Below are the code and all the weights of a small trained network. Each question names an input and a class and asks about switching units off, where a switched-off unit gives its printed mean instead of its output.

import numpy as np


def w(rows, s, z=0):
    codes = np.array(rows[::2]) - 128.0
    scale = np.full(codes.shape[1], s)
    scale[-1] = z or s
    return codes * scale


def f(y):
    return y / 2 * (1 + np.tanh(0.7978845608 * (y + 0.044715 * y**3)))


def log_softmax(a):
    a = a - a.max(-1, keepdims=True)
    return a - np.log(np.exp(a).sum(-1, keepdims=True))


def net(x, mask):
    res = np.array(x, float).reshape(1, 6) / 4 @ E
    y = f(res @ A[0][:, :-1].T + A[0][:, -1])
    res = res + np.where(mask, y, B[0][:, -1]) @ B[0][:, :-1]
    return log_softmax(res[-1] @ U[:, :-1].T + U[:, -1])


A, B = {}, {}
E = w([
[159,199,114,254,159],'x0',
[51,90,85,227,143],'x1',
[128,128,129,129,127],'x2',
[80,212,118,109,62],'x3',
[127,148,37,129,184],'x4',
[124,131,131,129,137],'x5',
],0.0071)
A[0] = w([
[76,71,115,178,109,94],'n0',
[144,146,30,94,159,78],'n1',
[133,128,189,132,109,112],'n2',
[140,128,117,124,109,255],'n3',
[161,79,190,159,122,128],'n4',
[121,97,113,102,111,150],'n5',
[147,111,209,155,78,106],'n6',
[143,104,97,114,169,67],'n7',
[124,145,118,99,160,46],'n8',
[106,101,108,89,112,122],'n9',
[199,64,141,146,151,118],'n10',
[75,98,120,164,120,111],'n11',
[80,59,113,137,97,151],'n12',
[76,84,104,81,108,98],'n13',
[168,85,130,134,142,84],'n14',
[141,96,151,106,115,134],'n15',
[154,118,155,154,89,154],'n16',
[92,179,109,114,81,92],'n17',
[114,81,106,91,109,82],'n18',
[237,147,172,88,154,122],'n19',
[176,144,130,179,107,109],'n20',
[187,53,124,135,157,142],'n21',
[175,152,108,167,114,97],'n22',
[191,157,129,181,123,92],'n23',
[81,188,126,113,99,82],'n24',
[170,127,8,100,152,145],'n25',
[103,98,105,166,98,84],'n26',
[186,132,114,97,133,140],'n27',
[176,190,143,168,150,84],'n28',
[178,155,148,113,143,62],'n29',
[82,108,217,155,112,129],'n30',
[198,174,132,86,128,95],'n31',
[112,83,106,175,97,67],'n32',
[101,164,126,125,104,80],'n33',
[70,185,144,104,91,154],'n34',
[183,111,132,112,120,88],'n35',
[169,91,127,103,149,74],'n36',
[78,101,149,44,153,94],'n37',
[124,152,145,130,122,236],'n38',
[138,99,125,49,149,166],'n39',
[164,32,106,163,109,94],'n40',
[124,105,169,155,88,97],'n41',
[169,150,149,185,112,84],'n42',
[183,155,132,90,133,91],'n43',
],0.011,0.0061)
B[0] = w([
[84,130,23,86,198,189],'n0',
[190,129,100,45,17,160],'n1',
[171,142,78,92,91,165],'n2',
[148,114,117,239,185,254],'n3',
[149,108,142,160,55,198],'n4',
[146,146,160,136,164,160],'n5',
[220,142,83,48,62,204],'n6',
[121,143,139,108,65,122],'n7',
[115,145,125,74,99,103],'n8',
[136,147,183,125,167,154],'n9',
[33,136,188,184,51,193],'n10',
[115,135,46,91,194,171],'n11',
[160,149,93,143,192,196],'n12',
[160,174,210,100,192,168],'n13',
[70,134,156,125,82,134],'n14',
[152,149,131,131,132,165],'n15',
[172,126,124,130,122,179],'n16',
[36,96,173,159,71,166],'n17',
[130,161,200,69,143,141],'n18',
[97,109,17,145,197,235],'n19',
[152,144,187,101,174,168],'n20',
[33,114,193,202,64,205],'n21',
[145,129,202,90,153,153],'n22',
[148,166,224,95,184,177],'n23',
[45,87,175,141,74,161],'n24',
[253,121,99,102,27,203],'n25',
[98,119,88,73,170,142],'n26',
[93,119,88,149,147,166],'n27',
[147,122,242,78,172,180],'n28',
[82,149,113,78,140,131],'n29',
[197,136,51,79,77,203],'n30',
[63,121,14,111,181,185],'n31',
[85,135,93,68,159,145],'n32',
[82,110,151,122,94,130],'n33',
[53,91,175,226,82,219],'n34',
[81,124,102,101,122,134],'n35',
[90,121,146,109,102,132],'n36',
[177,162,211,99,168,188],'n37',
[152,101,118,225,180,243],'n38',
[162,129,149,163,167,219],'n39',
[60,122,139,174,109,175],'n40',
[154,131,90,69,84,149],'n41',
[166,151,191,72,166,166],'n42',
[74,138,51,91,160,158],'n43',
],0.015,0.0048)
U = w([
[163,183,168,62,190,87],'0',
[83,144,2,63,182,87],'1',
[179,134,80,152,130,253],'2',
[80,123,121,125,68,90],'3',
[230,141,52,68,52,98],'4',
],0.0086,0.0047)

Each question gives the input, the list of numbers given to net, and the class t.
The units are the neurons (one row each of A and B). Each row of codes is followed by its name. A weight is (code - 128) times the scale printed after its matrix; where a second scale follows, it is the last column's (A, B and U).
mask holds one flag per neuron, in row order. A switched-off neuron (its flag False) gives its mean, the last column of its row in B, instead of its output. The means were averaged over made-up inputs and are rounded, as every weight is.
A unit's drop is (log p(t) with every unit on - log p(t) with that unit switched off) / (log p(t) with every unit on - log p(t) with every unit switched off).
The circuit of an input: a set's keep is (log p(t) with only the set's units on - log p(t) with every unit switched off) / (log p(t) with every unit on - log p(t) with every unit switched off). Starting from the 12 units with the biggest drops (on a tie, the unit counted first), units are removed one at a time, each time the one whose removal leaves the highest keep (on an exact tie, the one counted first), for as long as the keep stays at least 0.8.
circuit, biggest first: the units of the circuit, biggest drop first
most important unit: the unit with the biggest drop
top k neurons: the k neurons with the biggest drops, biggest first
drop of u: that unit's drop, to one decimal
input [-3,2,-1,-3,-6,4], class 4: circuit, biggest first	(n30, n6)
input [0,7,2,-2,8,3], class 4: circuit, biggest first	(n25)
input [6,-1,1,7,6,-8], class 3: circuit, biggest first	(n17, n24)
input [3,0,-2,-5,-7,-5], class 4: circuit, biggest first	(n6, n30)
input [2,-7,6,-8,3,-7], class 3: top 2 neurons	(n21, n10)
input [-4,6,-5,1,-1,-6], class 1: circuit, biggest first	(n0, n11)
input [1,-6,3,-8,7,-1], class 3: circuit, biggest first	(n21, n10)
input [7,0,0,-7,0,3], class 0: circuit, biggest first	(n23, n28)
input [-2,-6,5,-7,-7,0], class 3: top 3 neurons	(n10, n21, n4)
input [-8,-8,-4,3,7,2], class 0: top 3 neurons	(n37, n13, n39)
input [8,5,7,-6,-8,-6], class 0: circuit, biggest first	(n23, n42)
input [6,5,4,-5,-7,2], class 4: top 3 neurons	(n30, n6, n4)
input [-6,-7,-4,-2,3,-8], class 1: top 4 neurons	(n19, n31, n43, n27)
input [-5,-8,-6,-6,0,-6], class 1: circuit, biggest first	(n19)
input [-1,5,5,-2,-5,1], class 1: top 3 neurons	(n0, n25, n11)
input [-5,5,3,-8,-7,6], class 3: top 3 neurons	(n21, n10, n40)
input [-4,7,4,6,-7,-6], class 1: top 3 neurons	(n0, n11, n25)
input [8,-8,5,-5,3,-6], class 0: top 2 neurons	(n28, n23)
input [4,0,1,4,-5,-7], class 4: top 4 neurons	(n6, n21, n30, n10)
input [0,-5,0,-8,-8,0], class 3: top 3 neurons	(n10, n21, n25)
input [-2,-2,-5,7,-3,3], class 3: most important unit	n34
input [-6,2,-2,6,-2,8], class 0: top 2 neurons	(n13, n37)
input [6,-7,-2,8,-2,-4], class 3: top 3 neurons	(n34, n17, n24)
input [-3,6,-6,0,2,8], class 1: drop of n11	0.1
input [8,7,0,-5,-7,3], class 0: drop of n23	0.2
